Rows near named flat spaces through zero (a row that begins with a name and a colon came from that space)
nefep_tize: [ 135   36  -34  294  -37  167   33  229   56  241  307  131  177  -45
   -4  -13 -230  -22  -55  -49 -117  164  271 -201 -155  139   16   -2
 -221  280]
nefep_tize: [  26 -105  -22   -6  -11  -63   28 -117  -86   22 -205  126 -125   38
  -55    5 -154   13  -27  -43   12  -72   67 -104  121   94  -80 -200
  111   17]
kot_guz: [ -78   27  102 -383   30  -18   88  173  -15 -363 -360   41 -167 -151
  -92 -116   22 -204  -50 -182 -273 -111 -120  195  -62   20    9  346
   26  -49]
ged_gisa: [ -47  -81  241   63  -80 -145  140   90   33  -19 -397   13 -233  -12
   79 -172    7   30 -136  -52   60   -9   39  -15  138  -55 -265  -98
   99  251]
famu_misam: [  40 -205   -6 -411  -21  -28  -94  -74 -107   35   71  -48  -20   28
 -184  -51 -102 -318   62    0  281   87  140  -62 -237  126  187 -139
  137  -71]
kot_guz: [  83  139 -175  208  123   93  -20 -281    3   53  228   51  274  106
  -30  219  -60  129  143   59 -146   20  -15    7  131   94  -44  -43
  -55 -231]
zuso_sagi: [  71  -18  256  219  -70 -105  121  217  156   86   22 -120  -24   51
   36 -111  192  135 -159   35   26  104  128   38  117 -197  -79   16
  -75  216]
famu_misam: [ -23   -7  266  -23 -118 -186  193  182   95 -194 -303   -3 -163  -21
   91 -157   88  -24 -154  -31 -179   61   25  109  240  -73 -262   14
  155  233]
famu_misam: [  34   46   82  132  -58  172   21 -291  128   57 -312 -160 -134   51
  145  -24    2  108 -253   79  222  -28   55  134  189   29  -74  -14
  134  -86]
ged_gisa: [  -4   -8  192 -131  -83  -90  145  214   70 -215 -313    7 -213  -45
   33 -162   49  -77 -159  -86 -147   14   10  110  111  -49 -112  131
   79  172]
kot_guz: [  -3  -91 -102  -56   65 -120   23  108  -93  -73 -130  125  -58   65
   92   49 -117  101   42    7  -35  -13  -51  -92   91   12 -115 -153
  -34  161]
nefep_tize: [-183  135  -13  144   16   90  -15 -183  -11  -58 -254   17   -4 -197
  108   32  -11   53  -15  -40 -131 -233 -192   79    3   51 -134  117
   32 -122]
famu_misam: [ -60  152 -236   91   25  -17  -65  312  -30  -97  251  103  -46    6
  154   24  102  103  207  -16  -84  -11 -292 -105 -132 -171   90  149
 -233  137]
zuso_sagi: [  96 -148  171 -309   14   11   -8 -364   22   72  -60 -216   72  146
 -158  -39  -25 -258   -6   80  390  191  215  109  -38  138  -10 -164
  239 -198]
nefep_tize: [ 147   76 -305  323   97  275  -92 -535  -40  315  199  111  194  242
   33  258 -294  234   79  121  140   90  130 -143  226  242  -49 -306
   39 -245]
kot_guz: [ -20  -94  -21  367    6 -199   95  414   -6   49 -237  120 -154   25
  359  -20  -69  373 -119   45   15  -56  -57 -218  136 -161 -283 -222
 -237  593]
nefep_tize: [ -26  -42  128 -164 -122  -57   30  129   55  -92  -94  -91 -148  -18
   70 -136   86 -116 -106   21   88   78   14   70    3  -60    3   26
  127  120]
famu_misam: [  42  195  -58  377   11  279   28  -37   83  190  238  108  289  -95
   50   77 -204   46  -23  -27 -260   95  147  -52  -32  196  -95  100
 -144   40]
nefep_tize: [  61    7   22  237  -37  -95    4   48   74  176  312  -78   90  194
  118   23  146  194   61  159  166  209   38  -70  143 -162  -70 -195
  -24  131]
kot_guz: [  -6   89 -352  243  -93  320  -75  -81 -149  202   40  423  -58 -131
   90   19 -592 -140   70 -143 -102  -14   96 -396 -177  428  -60 -167
    2  191]
nefep_tize: [   6  -80  140   -8 -147  -61    9  -78   80   17  -62 -155  -45  -15
   64  -31   98    8 -223  123   76    7  117   98  170  -39   14 -121
  216    2]
famu_misam: [ -49 -119 -111  116   -8 -105    2  310 -179  209  178  347  -55   34
   -9  -40 -229  106  170  -88  -85  100   62 -366  -19   31 -106 -257
  -95  339]
ged_gisa: [-135   92  -89   -5  115  -49   27  155  -46 -165 -102   98    3  -16
  161   59   40  196  104  -14 -223  -53 -255   59  105  -87 -153  118
 -109   50]
kot_guz: [  30  274 -455   55  -67   88  -39   80  -97 -325   45  361 -211  -72
   70   45 -205 -197  238 -184 -332 -164 -312 -204 -133  141   94  154
  -58   37]
kot_guz: [  -2  -70   50 -192   60 -372   43  142   -8 -256 -120 -116 -245  247
   30  -27  395  187  123   68  153  -22 -284  103  221 -394   -9  -35
   14   -8]
zuso_sagi: [   8  111  -95  205   28  -90   16   53    0  -48   73   72  -54   73
   43   31  110  134  149  -21  -52  -56 -183  -76   53 -140  -43   12
 -112   31]
famu_misam: [ -21  214  -77   -6  111  281    5 -389   23 -149 -123   28  275 -206
 -103  164 -174 -151  -19  -85 -392 -171  -16  216  -29  311  -27  282
   31 -403]
zuso_sagi: [ -77  -16   92  -29  -41 -128  121  189    8 -123 -305   98 -306  119
  153  -99   87  266  -96  -12 -108   43 -108   59  399 -172 -204  -23
  112  160]
ged_gisa: [-121   28  -97  -57  140  -16  -50 -176 -103  -53 -163   33  -33   26
   12   70   21  100  169  -20   63 -132 -232   22    8  -25  -75    7
  -17 -177]
kot_guz: [  20  146   42  361  -12  169   35  -20   48  154  115  111  128 -187
 -170    1  -64   -1  -38 -153 -289 -133  105  -59 -106   82   43  192
 -156  -74]
famu_misam: [  47 -194  350 -733  -46 -192   60 -132   72 -363 -377 -368 -173   37
 -216 -170  263 -425 -150   17  253   35   59  383  -30  -56  127  126
  335 -243]
famu_misam: [-117 -106    5   30  117  -21   19   42 -166  134  -62  229  180 -155
  -91   46 -281    2   96 -110 -218  -61   88 -153  -97  197 -190 -114
  -80   95]
ged_gisa: [  42 -116  121 -354  -60   36   20   10   -7  -66 -140  -40 -103  -29
 -134 -131  -92 -296  -94  -67   95   85  161   55 -119  126   81   40
  144   -6]
kot_guz: [  88  150 -102  266 -152  -54   31  -11  102 -147  -14  -11 -113   -6
  196   -2   42  -62  -31   42   -7  -67 -108  -67   28  -28  -44  -44
   28  159]
zuso_sagi: [ -30   76    4  196  -60    0   76  136   50  -69 -212   85 -190  -23
  161  -42   15  195 -138  -32 -155  -85  -79    1  202  -83 -109   55
  -21  154]
ged_gisa: [ -72 -223  295 -626  -93 -300  -11  153    0 -186  -30 -284 -170   59
 -122 -215  347 -301   27   62  330  153  -29  187 -111 -221  133    4
  250  -24]
zuso_sagi: [ -23  -89  -38 -303  151  126  -46 -212 -122  -42  -56   50  306 -198
 -240  136 -275 -250   11  -80 -231 -109  149   85 -196  340   67   72
   19 -268]
nefep_tize: [  55 -112  309 -422 -100 -346   62 -142  119 -264 -227 -399 -315  287
  -29 -195  487 -176   16  135  531  147 -124  259  153 -322   -6  -79
  336 -117]
ged_gisa: [-109   16   25  -44 -104   -8   68  178  -45  -79 -245  191 -274  -54
  107 -154 -112  -24  -29 -110 -107   19  -65  -76   82   30 -159    5
  107  217]
ged_gisa: [  17   38  223 -416  -38 -175   66   36  111 -413 -213 -262 -223   18
 -151 -155  413 -253  -16  -55   52  -62 -185  323  -36 -235  156  334
  120 -217]
ged_gisa: [ -57  128  -88  589   -1  -97   35 -170   12  115  -63   93    1   52
  229  120   41  387   57   80  -55 -150 -170 -131  293 -102 -295 -232
  -32   80]
zuso_sagi: [  18 -134  343 -447 -138 -115   64   51  127 -244 -254 -307 -139  -86
 -106 -174  242 -281 -290   25   70    3  118  320    6  -83  142  167
  249  -81]
nefep_tize: [-204  136 -171  460  137  -93    2  329 -122  158  242  304  133  -37
  192   79  -19  392  329  -51 -262  -26 -278 -267   -6 -149 -272  -39
 -346  285]
zuso_sagi: [ 151  -97   32   -6  -88   71   11  260   50  172  236   13   10   61
  -18  -93 -123  -93 -103    9  119  243  281 -136 -121   47  115  -64
  -79  270]
zuso_sagi: [ 184  -27   15   26  -23   98   -1 -109  111   32  -32 -170   32   57
   29    5  -55 -113 -153   68  244   54  167   26  -98   78   82  -29
  -34   36]
kot_guz: [  60   52   33 -271  -80   45  -68  -48  106 -205  109 -259   27  -90
  -87  -25  202 -307  -75   38   65  -41  -24  213 -213  -33  314  248
   67 -215]
famu_misam: [  60   49  206   -6 -137 -177   65  -80  192 -132  -61 -310 -173  196
  139 -119  384  -12  -56  158  324  139  -93  180  187 -265  -68  -37
  193   12]
ged_gisa: [  77  197 -209  199  -61  218  -17  197   86  -52  182   81   57  -92
  192   32 -142  -48  -52  -15 -175   37  -18  -69 -146   96   80  179
 -185  190]
zuso_sagi: [  88  -23  144 -441 -107 -221   50  281  132 -425 -150 -270 -371  125
    3 -199  424 -193  -79   14  204   41 -177  236  -22 -334  230  250
   72   33]
kot_guz: [  49   18  114   35  -68   82   -9   27   87  165  208 -105    6   68
  -54 -101   95  -50  -13   22  190  182  117    3  -71  -61   84   40
    2    5]
nefep_tize: [ 143  -29  354 -111  -68 -260  120  148  197 -104  133 -322  -13  163
 -117 -171  429 -156    3   61  222  218   64  171  -18 -292   28   83
   20   56]
nefep_tize: [  -9 -142  149  268  -33   60   77  -69  -13  285 -302  100  -72  -40
   28  -42 -229  207 -256  -27   24  -48  261 -115  193  114 -208 -227
   46  171]
kot_guz: [  33 -158  369 -585 -175  -52  101  322   91 -170 -138 -159 -204  -52
 -133 -344   63 -487 -176  -87  136  275  227  159 -198   14   91  180
  199  190]
famu_misam: [  30   82 -195 -329  -21  381 -147 -542  -88   15  143   67  161  -96
 -269   95 -316 -436   77  -69  -57   16  142   63 -178  459  240   78
  283 -527]
zuso_sagi: [ 107   27  231 -225 -212 -106   97 -139  192 -315 -317 -280 -295   61
   30 -176  248 -277 -215   48  192   23   -4  254  129  -88   25   77
  325  -58]
nefep_tize: [ -41  212  -81  268  122  239   41 -255   -1    0  -76  167  241 -176
  -83  171 -178  109  -16 -116 -500 -197   -8   88  108  217 -107  208
  -78 -275]
ged_gisa: [  89  140  -69  255  -91   32   99  304   66  -70  -36  192 -248   30
   86 -100  -30   92  -50 -127 -185    1  -47 -131   76  -82  -19  125
 -143  268]
famu_misam: [-165  -44  -99 -382   65  -82  -89  -84 -199 -115  -13  119 -104   10
 -154  -11   17 -125  283  -84   11  -49 -216  -13  -73    5   59    4
  138 -233]
zuso_sagi: [ -50  110 -151   77   53  132  -27    2  -60  -31  -71  156  -45  -95
    0   21 -129   -3   77 -122 -129 -131 -120  -72 -116   83   13  135
 -118  -31]
ged_gisa: [   7  -69  -71 -165  -63  134  -60 -326  -87   62 -108   71  -32  -30
  -78    8 -273 -227  -24  -18  105    4  139  -59  -32  293   12 -172
  255 -140]
famu_misam: [-120  119 -149  239   59  247  -40   -6  -74  190   84  227  156 -147
   80   64 -283   88   75  -78 -204  -14   -1 -139  -94  202 -119   42
 -130   51]
ged_gisa: [ 123    7   89 -284 -100   38   23  185  160 -266  -34 -239  -12  -94
   43  -86   89 -319 -217   32   24   53   79  202 -200    8  204  251
   -1   80]
zuso_sagi: [-127   87  -20 -112   17   11  -46   17  -13  -88  115  -37  106  -86
   42    9   82  -87  130   14  -73   19 -151   83 -109  -13   -3  128
   13  -80]
nefep_tize: [  34   -5  -47  174   23  -97   -1  228   31    7   29  -34  -77   53
  124    1  120  182   -5   35  101  -51 -100  -78  -32 -199   31   -3
 -212  199]
famu_misam: [-105  -60  -71 -449   33   99  -82  -88 -171  -66   20  137   30 -124
 -231  -17 -191 -316  141 -130 -115   -3   16    7 -203  233  129   83
  145 -227]
kot_guz: [  70   60 -182  310   98   77   11 -139  -29   41 -196  130  -60   47
   70  119 -154  224  -17  -40  -23 -186  -61 -117   94   52  -79  -65
 -153    5]
zuso_sagi: [   9  104 -181  192 -137    6  -14  238   37  -57   47  100 -252   60
  269  -40   27  156  -39   36    3   13 -150 -125  108 -132   26  -21
  -37  256]
kot_guz: [ -58   27 -164  164    6   18  -77   58  -86  232  320  151    4  150
   89   25  -38  193  222   49  120  165  -70 -216   44  -62  -44 -185
  -44   92]
nefep_tize: [  82   44  120  -83   12 -184  -13  114  120 -116  392 -279  210   31
 -133    7  402 -146  125   81   47   68  -59  151 -185 -241  202  171
 -109 -112]
ged_gisa: [ -89  -73  181 -301  -61  137  -77  -26   26   77  131 -185  178 -212
 -139  -79   17 -303 -103   10   52   68  174  154 -277  116  182  155
  110 -147]
[ 149   57   83   96  -79 -135   74  188  150  -58  158 -130 -110  205
   67  -97  253   25   18   64  169  184  -22    7   62 -241   16   14
  -57  172] : kot_guz
[-171   78  -83 -197   56 -114  -13   -7 -106 -268 -178   87 -128  -52
   22   -5   83  -52  211  -79 -122 -141 -338   55  -13  -57  -74  113
   57 -111] : nefep_tize
[ 108   20  -42  399   19  107   33  -73   35  273  232  101  298    8
   23  135 -216  156  -62   56 -161   88  256 -133  106  162 -120 -180
  -96   98] : ged_gisa
[ -11   -9   47 -226  -86   44  -76 -319   26    2  166 -168  134   11
  -71   29   60 -219   10  121  115  111   77  145   17  102   89  -70
  302 -282] : nefep_tize
[  79  118   -3 -501 -138   42   26 -304   54 -575 -491 -122 -327 -136
 -127 -132    5 -660  -59 -155   26 -212 -156  235 -211  193  161  294
  312 -284] : nefep_tize
[  49 -185  215 -664  117   98   52   21  -94  -86 -108   35  127 -125
 -484 -120 -228 -516    8 -236 -133  113  309  129 -325  306  137  234
   52 -195] : zuso_sagi
[  19  -42    2 -145   10 -199   38  232   33 -290 -250 -114 -185   15
  162  -52  144  -35  -36   24  116  -90 -188   54  -73 -169   -7   60
  -92  209] : famu_misam
[  62 -180  196   18  -79    1  -20  208   57  239  212 -140  158 -131
 -106  -78   -5 -121 -191   33  115   73  326  -54 -248    9  164  -37
  -92  178] : nefep_tize
[  14  108 -307  316  222  274   -6 -152 -171  152  -26  421  252 -147
 -109  213 -531   81  141 -207 -416 -187   60 -244 -116  394 -128   14
 -276  -55] : zuso_sagi
[  -7 -170  184   68   13  -97   42  423    0  287  268   14  130   35
   -6 -101    4  117   -7   24   72  256  222 -141  -85 -110  -63 -110
 -183  366] : ged_gisa
[ 150 -257  292 -532  -59 -187   86 -112   87 -280 -536 -325 -310  121
 -110 -152  159 -243 -298   44  364  -16  136  267   91  -66   91  -29
  269  -71] : famu_misam
[ 101   90  -19   68  -70  157   25 -142   92  -48  -90  -31  -25  -29
   24   -2  -92 -109 -141  -12  -26  -15   86   52   14  130   29   70
   59  -45] : nefep_tize
[ -12  201 -268  136  -53  168  -74 -154   21 -122  -61   51 -154   -2
  182   80  -17   87  -13   20  -39 -146 -223   12   87   13   83   92
   32 -124] : famu_misam
[-181   87 -120 -348   44  -35  -45  185 -124 -298 -135  136 -290  -49
  -54  -83  131  -50  198 -165 -144 -136 -377   63  -76 -138  127  301
   -6 -139] : kot_guz
